The symbols move the nodes like this.
x736: &>x674, §>x718, *>x471, ~>x343, $>x265
x582: &>x441, §>x401, *>x311, ~>x331, $>x451
x401: &>x833, §>x613, *>x441, ~>x871, $>x529
x292: &>x555, §>x954, *>x38, ~>x30, $>x595
x331: &>x310, §>x871, *>x778, ~>x718, $>x596
x910: &>x626, §>x102, *>x529, ~>x441, $>x668
x972: &>x954, §>x24, *>x292, ~>x143, $>x854
x878: &>x691, §>x657, *>x11, ~>x859, $>x989
x805: &>x299, §>x471, *>x241, ~>x20, $>x791
x441: &>x183, §>x833, *>x294, ~>x310, $>x582
x274: &>x989, §>x418, *>x545, ~>x177, $>x503
x183: &>x91, §>x816, *>x871, ~>x642, $>x441
x191: &>x565, §>x262, *>x24, ~>x358, $>x540
x47: &>x662, §>x241, *>x943, ~>x536, $>x623
x833: &>x816, §>x339, *>x183, ~>x247, $>x401
x687: &>x573, §>x95, *>x437, ~>x191, $>x217
x536: &>x437, §>x687, *>x979, ~>x974, $>x848
x854: &>x972, §>x974, *>x595, ~>x38, $>x932
x287: &>x979, §>x536, *>x200, ~>x854, $>x97
x656: &>x166, §>x265, *>x791, ~>x241, $>x135
x125: &>x311, §>x582, *>x452, ~>x205, $>x642
x205: &>x778, §>x331, *>x360, ~>x736, $>x74
x778: &>x747, §>x310, *>x669, ~>x674, $>x205
x526: &>x440, §>x595, *>x938, ~>x418, $>x909
x963: &>x545, §>x274, *>x248, ~>x339, $>x859
x943: &>x217, §>x662, *>x848, ~>x979, $>x262
x374: &>x177, §>x614, *>x339, ~>x668, $>x248
x91: &>x397, §>x668, *>x247, ~>x125, $>x183
x950: &>x932, §>x200, *>x221, ~>x526, $>x555
x451: &>x582, §>x529, *>x125, ~>x596, $>x247
x177: &>x838, §>x11, *>x881, ~>x910, $>x374
x262: &>x943, §>x47, *>x565, ~>x287, $>x84
x11: &>x176, §>x691, *>x838, ~>x102, $>x614
x358: &>x200, §>x287, *>x950, ~>x678, $>x954
x838: &>x859, §>x176, *>x873, ~>x626, $>x177
x176: &>x503, §>x754, *>x859, ~>x248, $>x11
x405: &>x410, §>x244, *>x135, ~>x791, $>x223
x206: &>x842, §>x38, *>x418, ~>x878, $>x938
x217: &>x687, §>x20, *>x536, ~>x540, $>x943
x674: &>x486, §>x60, *>x223, ~>x135, $>x736
x642: &>x125, §>x451, *>x888, ~>x74, $>x310
x545: &>x614, §>x989, *>x374, ~>x881, $>x963
x418: &>x215, §>x842, *>x989, ~>x11, $>x33
x873: &>x102, §>x859, *>x910, ~>x401, $>x881
x989: &>x878, §>x215, *>x614, ~>x838, $>x274
x881: &>x873, §>x838, *>x668, ~>x529, $>x339
x311: &>x294, §>x441, *>x596, ~>x778, $>x125
x626: &>x613, §>x248, *>x401, ~>x183, $>x910
x339: &>x881, §>x177, *>x816, ~>x397, $>x613
x241: &>x581, §>x299, *>x662, ~>x687, $>x558
x221: &>x678, §>x932, *>x909, ~>x938, $>x143
x848: &>x536, §>x217, *>x287, ~>x260, $>x565
x30: &>x909, §>x221, *>x657, ~>x754, $>x842
x486: &>x244, §>x74, *>x405, ~>x656, $>x674
x247: &>x451, §>x397, *>x642, ~>x452, $>x871
x202: &>x938, §>x526, *>x754, ~>x274, $>x657
x974: &>x24, §>x191, *>x972, ~>x555, $>x260
x842: &>x30, §>x143, *>x215, ~>x691, $>x206
x215: &>x657, §>x30, *>x878, ~>x176, $>x418
x299: &>x343, §>x223, *>x581, ~>x95, $>x805
x200: &>x260, §>x979, *>x932, ~>x595, $>x358
x33: &>x418, §>x206, *>x274, ~>x614, $>x754
x718: &>x60, §>x888, *>x674, ~>x405, $>x669
x471: &>x223, §>x674, *>x299, ~>x649, $>x166
x223: &>x405, §>x486, *>x343, ~>x797, $>x471
x360: &>x669, §>x778, *>x265, ~>x471, $>x244
x452: &>x596, §>x311, *>x74, ~>x360, $>x888
x265: &>x736, §>x669, *>x166, ~>x299, $>x410
x60: &>x74, §>x452, *>x486, ~>x410, $>x718
x95: &>x235, §>x797, *>x573, ~>x262, $>x20
x596: &>x331, §>x294, *>x205, ~>x669, $>x452
x97: &>x287, §>x848, *>x358, ~>x932, $>x24
x595: &>x292, §>x972, *>x440, ~>x842, $>x678
x143: &>x221, §>x950, *>x30, ~>x202, $>x38
x558: &>x241, §>x805, *>x47, ~>x217, $>x235
x649: &>x797, §>x135, *>x95, ~>x623, $>x581
x440: &>x38, §>x292, *>x206, ~>x215, $>x526
x84: &>x262, §>x623, *>x191, ~>x97, $>x437
x754: &>x33, §>x938, *>x503, ~>x545, $>x691
x614: &>x11, §>x878, *>x177, ~>x873, $>x545
x938: &>x206, §>x440, *>x33, ~>x989, $>x202
x797: &>x791, §>x656, *>x235, ~>x47, $>x649
x38: &>x143, §>x555, *>x842, ~>x657, $>x440
x397: &>x529, §>x910, *>x451, ~>x311, $>x91
x310: &>x642, §>x247, *>x747, ~>x60, $>x331
x657: &>x202, §>x909, *>x691, ~>x503, $>x215
x244: &>x360, §>x205, *>x410, ~>x166, $>x486
x102: &>x248, §>x963, *>x626, ~>x833, $>x873
x662: &>x20, §>x581, *>x217, ~>x437, $>x47
x623: &>x47, §>x558, *>x262, ~>x848, $>x573
x979: &>x540, §>x437, *>x260, ~>x972, $>x287
x871: &>x247, §>x91, *>x310, ~>x888, $>x294
x503: &>x274, §>x33, *>x963, ~>x374, $>x176
x529: &>x401, §>x626, *>x582, ~>x294, $>x397
x20: &>x95, §>x649, *>x687, ~>x84, $>x662
x954: &>x358, §>x97, *>x555, ~>x221, $>x972
x747: &>x888, §>x642, *>x718, ~>x486, $>x778
x909: &>x526, §>x678, *>x202, ~>x33, $>x30
x691: &>x754, §>x202, *>x176, ~>x963, $>x878
x669: &>x718, §>x747, *>x736, ~>x223, $>x360
x573: &>x623, §>x235, *>x84, ~>x565, $>x687
x888: &>x452, §>x125, *>x60, ~>x244, $>x747
x166: &>x471, §>x736, *>x805, ~>x581, $>x656
x816: &>x668, §>x881, *>x91, ~>x451, $>x833
x260: &>x974, §>x540, *>x854, ~>x292, $>x200
x248: &>x374, §>x545, *>x613, ~>x816, $>x102
x540: &>x191, §>x84, *>x974, ~>x954, $>x979
x613: &>x339, §>x374, *>x833, ~>x91, $>x626
x410: &>x265, §>x360, *>x656, ~>x805, $>x405
x932: &>x854, §>x260, *>x678, ~>x440, $>x950
x74: &>x205, §>x596, *>x244, ~>x265, $>x60
x294: &>x871, §>x183, *>x331, ~>x747, $>x311
x791: &>x805, §>x166, *>x558, ~>x662, $>x797
x581: &>x649, §>x343, *>x20, ~>x573, $>x241
x555: &>x950, §>x358, *>x143, ~>x909, $>x292
x135: &>x656, §>x410, *>x797, ~>x558, $>x343
x24: &>x97, §>x565, *>x954, ~>x950, $>x974
x678: &>x595, §>x854, *>x526, ~>x206, $>x221
x437: &>x84, §>x573, *>x540, ~>x24, $>x536
x859: &>x963, §>x503, *>x102, ~>x613, $>x838
x235: &>x558, §>x791, *>x623, ~>x943, $>x95
x668: &>x910, §>x873, *>x397, ~>x582, $>x816
x565: &>x848, §>x943, *>x97, ~>x200, $>x191
x343: &>x135, §>x405, *>x649, ~>x235, $>x299

The rows follow the links: the fewer symbols apart two nodes are, the more alike their rows tend to be.

Each row is also shifted at random along 4 hidden directions that mean nothing.

Some nodes, each with a row of numbers:
x526: 44	-11	-8	0	-13	6	-4	7	-2	-20	5	-8	7	-6	25	9	2	-11	15	-5	0	-8	9	-7	-7	1	8	16	1	3	-2	4	15	-14	-15	0	1	7	2	-1	-2	0	-1	0	4	-12	0	-7	0	7	1	6	1	-7	18	-4	4	-4	-3	-7	-5	-6	-13	15	7	3	-9
x565: 1	0	-13	-11	0	-22	11	18	-10	0	9	-25	-4	-7	-7	-12	-10	1	16	15	17	15	-11	1	-1	9	11	16	6	-21	10	3	-6	-10	-10	11	-29	-5	12	3	21	-5	18	8	15	-17	12	-13	12	10	21	3	2	4	19	-3	-5	-13	24	12	-7	2	-5	20	-3	-2	5
x614: -2	-5	-2	-2	12	-10	22	-21	-4	-16	-7	-27	10	7	-5	8	-3	-17	0	4	-10	-10	6	-6	6	14	-4	-10	14	12	2	-1	-7	-12	11	12	-22	7	-15	-5	-7	22	4	-10	21	-10	-5	-14	-4	5	-1	4	6	12	17	-17	7	6	3	-8	-8	9	-15	11	1	-13	-9
x736: 15	13	7	6	11	1	15	2	-9	12	-1	-8	-9	-2	-17	-10	-20	20	-1	16	5	12	-8	-1	13	9	13	-1	4	-6	4	13	-21	2	6	7	-9	-2	-10	-1	12	-7	4	1	-1	8	5	-7	3	0	11	-3	-1	14	-4	13	-9	-2	8	15	11	0	3	-1	-3	-4	3
x536: -26	-2	-10	-16	-7	-19	-9	16	-1	2	10	4	-4	-5	-6	-10	0	2	11	6	13	15	-5	11	-14	-2	-1	6	-7	-20	7	-6	-9	-1	-8	3	-9	-13	19	7	14	-5	5	11	8	-14	6	1	11	5	5	1	-2	-6	14	1	0	-6	9	12	-9	6	1	2	-4	6	11
x360: 17	16	11	3	20	-11	9	-29	13	25	-15	-11	-12	10	-31	-11	-9	10	-17	3	-8	0	10	5	34	6	-1	-22	-6	4	-6	7	-16	10	14	1	-8	-6	-15	0	-3	6	9	3	-9	18	-8	-2	-23	-6	-16	-1	5	-2	-20	6	-7	15	10	-7	3	15	7	-17	-8	-19	15
x248: 17	2	2	13	0	9	11	-9	-6	-12	-21	-3	-8	20	5	16	-1	-5	1	-18	-14	4	28	-4	20	-9	-2	-2	-1	19	-4	11	2	4	6	0	2	7	-11	1	-15	17	1	-3	-20	1	-18	0	-11	-22	-29	14	-7	-21	2	8	-13	-2	4	-3	-1	-7	-3	-8	3	-4	-6
x938: -48	-11	-10	-4	-14	4	-23	-2	11	-13	3	13	4	-4	16	8	17	-12	2	-16	-2	-11	13	-1	-18	-8	-8	-5	-5	6	-2	-15	23	-4	-12	-6	16	-4	7	0	-10	5	-5	1	7	-6	-6	10	-3	6	-15	2	1	-12	1	-10	13	5	-12	-15	-8	-2	-9	-1	4	6	-3
x888: 1	7	5	-2	15	5	-7	-10	3	11	-10	16	-5	5	-22	-3	11	-1	-16	-7	-10	-1	0	10	1	-9	-21	-16	1	3	1	-15	1	17	22	-12	7	-14	-1	3	-4	9	-4	-6	0	11	-13	14	1	-8	-16	-11	0	0	-18	4	3	9	-7	-5	7	6	13	-12	-6	-8	4
x778: 14	-1	-3	5	5	9	-12	10	-17	-6	3	32	-6	-1	-18	7	11	3	-7	6	-6	1	-8	5	-28	-9	-19	-9	9	-4	13	-20	-5	15	26	-11	23	-16	14	0	0	0	-25	-11	10	5	1	10	27	-5	-6	-14	0	8	-18	1	7	6	-16	11	16	-4	5	-8	-6	10	-13
x410: 59	6	-12	11	2	19	3	19	-29	-20	14	24	-2	-15	-4	5	-23	27	13	30	0	10	-22	-10	-41	7	7	-6	25	-2	28	-13	-24	-6	7	2	15	0	4	-7	12	-18	-34	-3	26	-5	19	-6	37	13	27	-4	-1	38	2	5	5	5	-21	16	29	-9	-15	8	0	25	-22
x833: 2	-3	13	13	9	12	26	3	-14	0	0	-19	11	1	7	6	0	-11	-7	7	-3	-11	-17	-10	14	7	4	18	13	4	-9	14	3	1	13	1	-8	18	-12	-5	-2	2	4	-19	-7	7	5	-15	4	-4	22	-5	1	16	-4	-5	-5	-9	2	5	7	-11	8	16	3	-6	-16
x954: -25	-6	-18	2	-20	-6	-9	5	0	-20	14	19	1	-4	17	11	-5	8	14	10	2	2	-4	-9	-32	0	1	-10	7	0	17	-17	-8	-11	-16	6	15	9	19	-7	-4	-14	-19	13	9	-15	23	-2	13	10	11	16	1	2	2	-15	5	3	-8	0	1	-1	-16	-4	3	27	-7
x135: -5	15	-3	-6	11	8	1	-9	8	12	4	10	-1	-12	-6	-12	-16	18	4	16	-8	2	-18	7	5	2	1	-7	5	-2	5	-13	-15	-3	-2	-10	-1	2	0	0	6	-18	-8	9	2	2	8	-1	-5	9	16	-2	2	16	-5	3	-4	12	-10	-12	16	7	7	3	-4	0	11
x545: -40	-16	2	6	-15	-4	-7	11	-18	-23	-2	17	0	17	5	20	13	-14	3	-8	-4	3	20	1	-18	-10	-11	9	-6	0	1	6	-7	6	12	0	15	-7	12	3	-7	12	-18	-8	-5	-7	-5	2	16	-14	-21	2	-4	-18	9	4	3	-3	-6	20	-6	-5	-6	-7	-2	7	-14
x30: -47	-8	-10	-9	-4	2	-7	-6	11	-11	6	-9	9	-13	16	1	5	-12	8	-2	-2	-14	3	-3	-7	4	3	3	2	3	-1	-9	19	-16	-14	-3	-3	3	0	-2	-3	0	1	1	17	-10	0	-5	-7	18	3	2	6	3	13	-14	13	6	-7	-21	-6	3	-13	14	5	-3	-2
x311: -11	-1	17	3	5	18	-3	25	-14	11	-6	2	-2	0	-7	-6	10	-1	-8	-11	9	8	0	6	3	-9	1	19	-7	-8	-8	17	10	16	12	-6	4	-12	-8	8	10	6	6	-16	-8	13	-18	11	11	-12	-5	-20	-8	-1	-1	25	-2	-15	0	18	4	-13	12	3	0	-8	-4
x909: -33	-9	-4	-6	-12	-1	-12	-4	13	-6	1	-4	4	-3	18	3	10	-11	8	-14	-1	-9	14	2	5	-3	2	8	-10	2	-11	2	17	-8	-15	-5	2	1	2	4	-5	2	5	3	-3	-6	-7	1	-14	5	-11	5	1	-19	9	-4	4	2	-2	-14	-11	2	-4	4	4	-6	5
x401: -56	-2	12	5	7	10	0	-20	7	3	-1	12	12	1	3	7	9	-9	-13	2	-17	-21	-8	0	5	0	-12	-6	3	10	-11	-6	0	4	15	-11	13	8	-5	-4	-13	0	-15	-11	-4	12	1	0	-7	-2	2	-7	6	8	-15	-8	7	13	-19	-12	8	6	9	-5	0	-4	-5
x989: 16	-15	6	1	-7	-9	9	12	-10	-9	-4	-15	6	17	7	11	16	-22	-5	-16	7	3	7	-5	-1	-4	-6	10	-3	2	-5	11	10	5	5	12	-8	4	0	1	-5	21	13	-10	-5	-6	-6	-1	7	-14	-7	3	-5	-12	11	-5	-1	-18	14	16	-18	-8	1	1	4	-1	-9
x747: 9	5	3	1	22	2	20	13	-18	8	0	-19	0	-4	-23	-10	-1	-1	-7	14	5	5	-24	-1	3	7	-2	7	17	-10	7	0	0	7	21	2	-18	-6	-5	-1	14	6	10	-15	14	5	1	-7	18	2	19	-15	1	23	-5	0	-2	-8	9	10	10	-3	8	16	-3	-10	-10
x292: 11	-1	-2	-7	-3	-11	18	-14	14	0	3	-25	13	-1	19	-1	-13	-6	8	4	-1	-3	-5	-7	16	11	11	2	1	7	-5	5	-3	-19	-21	12	-23	21	-9	-3	-3	-2	15	10	0	-10	9	-13	-19	8	17	17	2	4	18	-14	-5	-2	10	-13	-11	6	-5	10	4	-3	9
x871: -4	5	10	-3	20	19	1	-14	4	6	-6	-5	8	-11	-11	-5	-1	0	-10	0	-7	-12	-4	0	3	7	-1	-11	7	9	-3	-4	5	0	13	-7	-1	-6	-22	-1	-1	8	-3	-15	17	12	-16	4	-5	9	0	-17	3	23	-2	3	12	12	-17	-14	10	4	-2	6	1	-16	-3
x642: 64	5	5	2	17	21	6	8	-11	1	-10	-3	0	-3	-11	-3	2	2	-7	-7	-1	2	-2	0	-1	-3	-3	-2	9	6	3	0	10	7	13	-5	-2	-7	-15	2	3	12	3	-15	9	7	-18	7	9	-5	-4	-14	-5	14	-1	10	2	-4	-6	1	11	-8	2	7	3	-8	-7
x440: 33	-13	-5	0	-13	2	5	17	-9	-19	8	-19	9	-8	26	6	-2	-11	18	1	7	-3	0	-9	-3	5	16	28	3	-4	-4	13	12	-16	-17	5	-8	11	2	0	6	-3	6	-3	4	-13	5	-15	5	9	15	5	0	-2	24	-2	0	-14	3	3	-6	-9	-11	24	7	2	-11
x223: 0	8	2	6	-4	10	-2	22	-17	2	7	23	-6	-3	-2	-3	-14	24	7	15	5	17	-12	3	-13	-5	6	8	2	-10	9	4	-19	6	1	-3	12	-2	8	2	13	-18	-15	4	-7	2	11	2	19	-5	13	-4	-7	8	-2	20	-10	-6	-6	22	18	-9	6	-3	-3	16	-1
x979: -3	-2	-23	-5	-12	-15	-13	4	-2	-15	10	12	-10	-5	-2	4	-3	5	16	9	3	7	6	1	-22	0	-2	-5	2	-9	16	-17	-7	-8	-9	2	5	-8	23	-1	4	-9	-11	15	13	-16	14	-4	11	9	-4	11	4	-9	4	-9	3	5	2	0	-1	4	-12	0	-4	14	0
x294: 14	5	14	-1	18	17	4	-4	-1	11	-11	-7	3	-3	-10	-9	1	0	-12	-8	-3	-5	2	4	13	1	0	-1	0	6	-8	7	8	6	12	-6	-3	-7	-21	3	2	12	7	-14	4	14	-21	6	-6	-2	-6	-17	-2	11	-2	14	4	1	-6	-4	5	-2	5	4	1	-17	0
x848: 7	1	-13	-15	-6	-19	-13	-1	8	1	2	7	-6	1	-8	-6	0	3	8	-2	4	12	8	12	-7	-4	-7	-7	-9	-9	7	-12	-8	-1	-8	0	-5	-13	16	5	5	-1	2	15	4	-11	2	5	-2	1	-9	6	1	-15	9	-1	1	4	6	-1	-10	11	-3	-6	-6	2	15
x125: -7	2	2	0	15	21	1	14	-16	-4	2	3	7	-13	-9	-5	1	2	-3	6	1	0	-17	-1	-20	1	-4	1	16	-1	8	-9	6	2	15	-6	2	-9	-9	1	9	4	-8	-18	26	3	-8	4	22	8	14	-21	-1	30	3	6	12	-1	-16	3	15	-7	-2	15	2	-2	-14
x265: -17	14	5	3	15	-1	18	1	-7	14	2	-12	-4	-6	-18	-14	-23	21	1	22	4	11	-16	-1	11	13	14	-2	9	-5	6	8	-23	-2	4	7	-15	0	-11	-2	14	-9	4	2	6	6	8	-9	3	5	21	-5	0	23	-2	9	-7	0	6	9	12	3	1	4	-3	-5	4
x235: 16	6	6	-5	-5	-4	-27	-17	31	28	-2	15	-12	-3	-6	-13	7	11	-12	-13	2	-5	14	12	16	-7	0	-12	-27	-5	-14	2	7	10	-11	-9	17	-13	2	4	-4	-10	6	14	-20	18	-7	17	-27	0	-21	-4	4	-21	-24	10	1	13	0	-14	-6	10	13	-25	-3	-5	23
x797: 21	7	-4	-2	1	6	-14	-5	10	11	8	15	-4	-13	-2	-8	-4	13	1	10	-2	-6	-9	6	1	0	2	-1	-2	-7	-1	-9	-2	0	-5	-13	11	-4	9	0	5	-21	-10	7	-2	8	9	2	-5	11	8	-5	6	4	-15	3	1	12	-11	-12	13	5	7	-1	-4	2	7
x668: -15	0	11	10	11	11	26	-2	-10	1	-5	-20	9	4	7	6	-1	-11	-6	4	-7	-10	-16	-10	19	6	2	12	13	8	-8	11	4	-1	11	1	-12	19	-14	-5	-5	4	7	-13	-8	5	4	-12	-1	-7	17	-1	0	13	-4	-6	-8	-9	4	-2	6	-8	10	14	3	-7	-12
x816: 58	0	13	15	1	16	4	-17	3	-4	-14	13	2	15	10	18	9	-9	-12	-15	-19	-13	12	-4	16	-10	-11	-5	-2	22	-12	4	5	10	13	-9	17	13	-10	-3	-22	7	-10	-8	-26	11	-10	4	-12	-20	-20	5	-2	-12	-17	0	-6	6	-11	-9	4	-6	9	-13	3	0	-7
x657: -5	-9	-8	-2	-7	4	-9	-3	10	-12	-2	-1	6	-1	13	8	14	-14	-1	-18	0	-10	9	-6	-12	-4	-6	-8	1	10	0	-12	25	-4	-8	1	4	2	-2	-2	-12	12	3	-2	10	-6	-7	7	-3	4	-11	5	0	-5	3	-15	10	1	-2	-14	-11	-3	-9	2	6	1	-5
x91: -23	0	18	4	13	11	4	-19	7	8	-4	-6	11	-1	-2	1	4	-8	-15	1	-11	-20	-3	0	17	5	-3	-2	-1	8	-15	6	2	2	14	-7	3	5	-16	-2	-8	4	-4	-15	-4	16	-7	-2	-13	1	1	-12	6	11	-10	-2	7	10	-12	-10	6	5	6	1	1	-16	-3
x910: -5	3	9	10	7	11	13	-18	5	2	-15	-1	2	12	7	11	4	-9	-12	-11	-17	-10	5	-4	25	-5	-9	-4	1	19	-11	3	6	6	10	-6	2	16	-12	-2	-18	7	2	-5	-23	9	-7	1	-15	-16	-11	6	-2	-7	-12	-4	-9	2	-3	-13	3	-3	11	-7	2	-7	-2
x374: 32	1	-1	12	2	9	12	-11	-7	-18	-18	-4	-6	17	3	17	-4	-4	3	-13	-14	1	26	-6	14	-4	-1	-4	3	20	0	6	0	-1	6	1	0	7	-13	-3	-14	18	-2	-4	-9	-2	-16	-3	-7	-15	-26	14	-5	-13	6	4	-7	2	2	-4	0	-5	-10	-2	4	-3	-9
x649: -21	9	-1	-6	3	0	-13	-9	16	20	9	7	-4	-16	-6	-14	-2	12	-2	10	-1	-9	-12	8	8	3	3	-1	-5	-12	-5	-7	0	1	-5	-11	5	-5	7	1	7	-20	-2	8	-1	9	9	0	-11	14	10	-7	8	3	-16	1	3	11	-6	-14	8	9	10	-1	-5	-4	13
x38: -4	-9	-1	-5	-9	-5	9	7	-1	-9	8	-25	11	-7	24	1	-3	-12	14	2	6	-4	-2	-5	8	8	15	26	-1	-4	-9	13	7	-16	-17	6	-17	12	-1	1	5	-2	13	0	2	-11	5	-14	-5	8	16	6	1	-2	23	-5	-1	-11	8	-4	-9	-3	-6	22	4	-3	-1

Start here and follow the symbols in turn, left to right. Where do you end up?
Answer with the node's name.
-50	-11	-5	-7	3	-8	7	-8	5	-11	2	-13	15	0	3	5	12	-20	-6	-3	-1	-10	-9	-6	-16	6	-12	-11	11	7	4	-16	11	-7	2	8	-10	6	-2	-6	-8	15	4	-8	22	-11	1	-1	4	9	7	1	4	14	8	-26	14	2	-1	-9	-11	5	-9	7	4	-2	-7
$ $ ~ * § -> x859
6	3	-10	-9	-8	-24	-8	-3	10	6	-4	-6	-15	7	-7	-5	-2	3	9	-5	5	12	17	9	15	-3	1	0	-14	-10	0	3	-5	0	-11	3	-10	-8	14	5	4	1	14	17	-10	-8	-1	0	-12	-5	-17	13	0	-28	4	3	-10	-1	20	0	-13	9	0	-8	-5	-4	18
& * & § § $ -> x943
-35	0	-3	6	12	1	33	0	-19	-15	-6	-36	4	2	-1	5	-12	-8	8	9	-2	2	-2	-12	13	14	11	10	20	6	5	13	-4	-12	7	12	-27	11	-16	-4	4	14	10	-11	13	-8	-2	-22	6	2	12	5	1	14	19	-5	-4	-8	13	3	3	-4	-13	25	2	-11	-15
~ & * -> x401
7	-1	2	16	1	17	17	8	-19	-13	-7	-2	3	10	12	15	0	-6	1	-3	-8	0	-5	-11	4	-4	0	12	14	12	2	6	5	3	8	-2	2	16	-5	-5	-7	5	-4	-11	-12	0	1	-6	10	-14	4	7	-6	2	-2	0	-10	-10	0	5	8	-16	4	8	5	5	-18
~ § $ $ * -> x183
-7	14	2	-3	2	8	-8	-3	6	12	1	26	-5	-3	-3	-8	-11	20	2	7	-7	6	-7	10	2	-7	-1	-4	-5	-3	2	-7	-17	5	-1	-12	11	-2	4	3	3	-17	-12	10	-11	5	4	8	-3	-4	2	1	-3	1	-7	12	-9	9	-11	-3	14	4	11	-8	-5	5	13
& $ ~ -> x241
-1	6	17	0	10	3	-1	12	-4	22	-15	2	-11	14	-20	-8	14	-3	-17	-18	4	12	5	13	21	-16	-12	10	-14	-8	-11	12	7	25	17	-9	-2	-14	-1	11	3	11	16	-8	-25	15	-20	15	-1	-25	-19	-12	-9	-19	-14	21	-12	-13	12	13	-1	-5	25	-11	-6	-12	9
& * ~ ~ § -> x405
-59	-3	-16	-20	-5	-15	-20	9	4	-2	15	21	3	-12	-7	-8	0	5	10	12	7	7	-12	12	-35	-2	-10	-9	0	-16	16	-26	-11	-5	-5	-2	1	-15	22	3	11	-10	-12	12	25	-15	12	7	16	16	10	-3	3	7	11	-7	12	7	-9	2	-3	12	-6	0	-6	12	10
~ & $ & $ -> x24
-15	6	9	-3	15	12	-2	2	-1	14	-11	3	-1	0	-16	-9	7	-1	-13	-10	-2	3	-1	9	7	-8	-11	-3	-2	1	-3	-3	8	14	15	-10	-1	-12	-10	5	2	10	7	-11	-1	12	-19	13	0	-8	-10	-15	-5	3	-8	12	0	0	-3	-1	5	0	12	-3	-3	-12	3
$ & * -> x747
7	5	-2	-15	6	-8	-9	-13	25	19	6	-3	2	-14	-10	-20	-6	10	-6	3	8	-1	-8	4	-3	8	4	-21	-5	-3	2	-12	2	-6	-13	4	-7	-8	-7	-1	6	-5	12	10	19	3	0	9	-13	18	8	-5	4	15	-1	-5	11	9	0	-13	-6	13	-3	-6	0	-5	19
§ $ * § & -> x241
-31	7	-4	-16	8	-9	-15	-18	28	20	9	0	3	-18	-11	-21	-4	11	-7	6	7	-6	-11	7	-7	10	2	-25	-4	-5	2	-16	2	-7	-12	0	-3	-9	-4	-1	5	-9	7	11	22	5	4	9	-15	25	11	-9	8	19	-6	-9	16	16	-6	-18	-4	16	-3	-6	-2	-5	19
§ ~ * * -> x540
9	-5	0	5	2	-4	12	-9	-10	-19	-10	-11	1	14	0	14	0	-12	2	-5	-9	-1	18	-4	5	2	-3	-1	4	11	0	7	-7	-4	10	7	-6	2	-8	-1	-9	19	-4	-7	4	-6	-10	-9	0	-8	-16	7	0	-7	13	-3	0	2	2	2	-5	1	-13	2	1	-6	-10
* § § $ -> x274
5	-10	-4	-2	-5	-4	-2	-7	7	-11	-6	-2	9	8	8	10	16	-20	-7	-18	-3	-8	7	-5	-10	-4	-13	-12	0	13	1	-11	18	0	-1	4	1	3	-3	-3	-15	17	4	-4	8	-6	-8	8	-2	-3	-12	5	-1	-5	2	-19	9	0	-1	-8	-14	0	-7	-4	5	2	-6
* § ~ -> x614
19	11	-2	4	5	10	11	18	-16	3	8	5	-1	-11	-4	-8	-23	22	10	23	4	14	-23	-2	-8	5	11	8	12	-7	13	1	-18	-3	0	1	-4	3	0	-2	16	-18	-7	2	6	-1	13	-6	18	5	28	-3	-4	23	4	12	-9	-5	-3	13	19	-6	2	11	-1	9	-4
§ * * $ $ $ -> x791
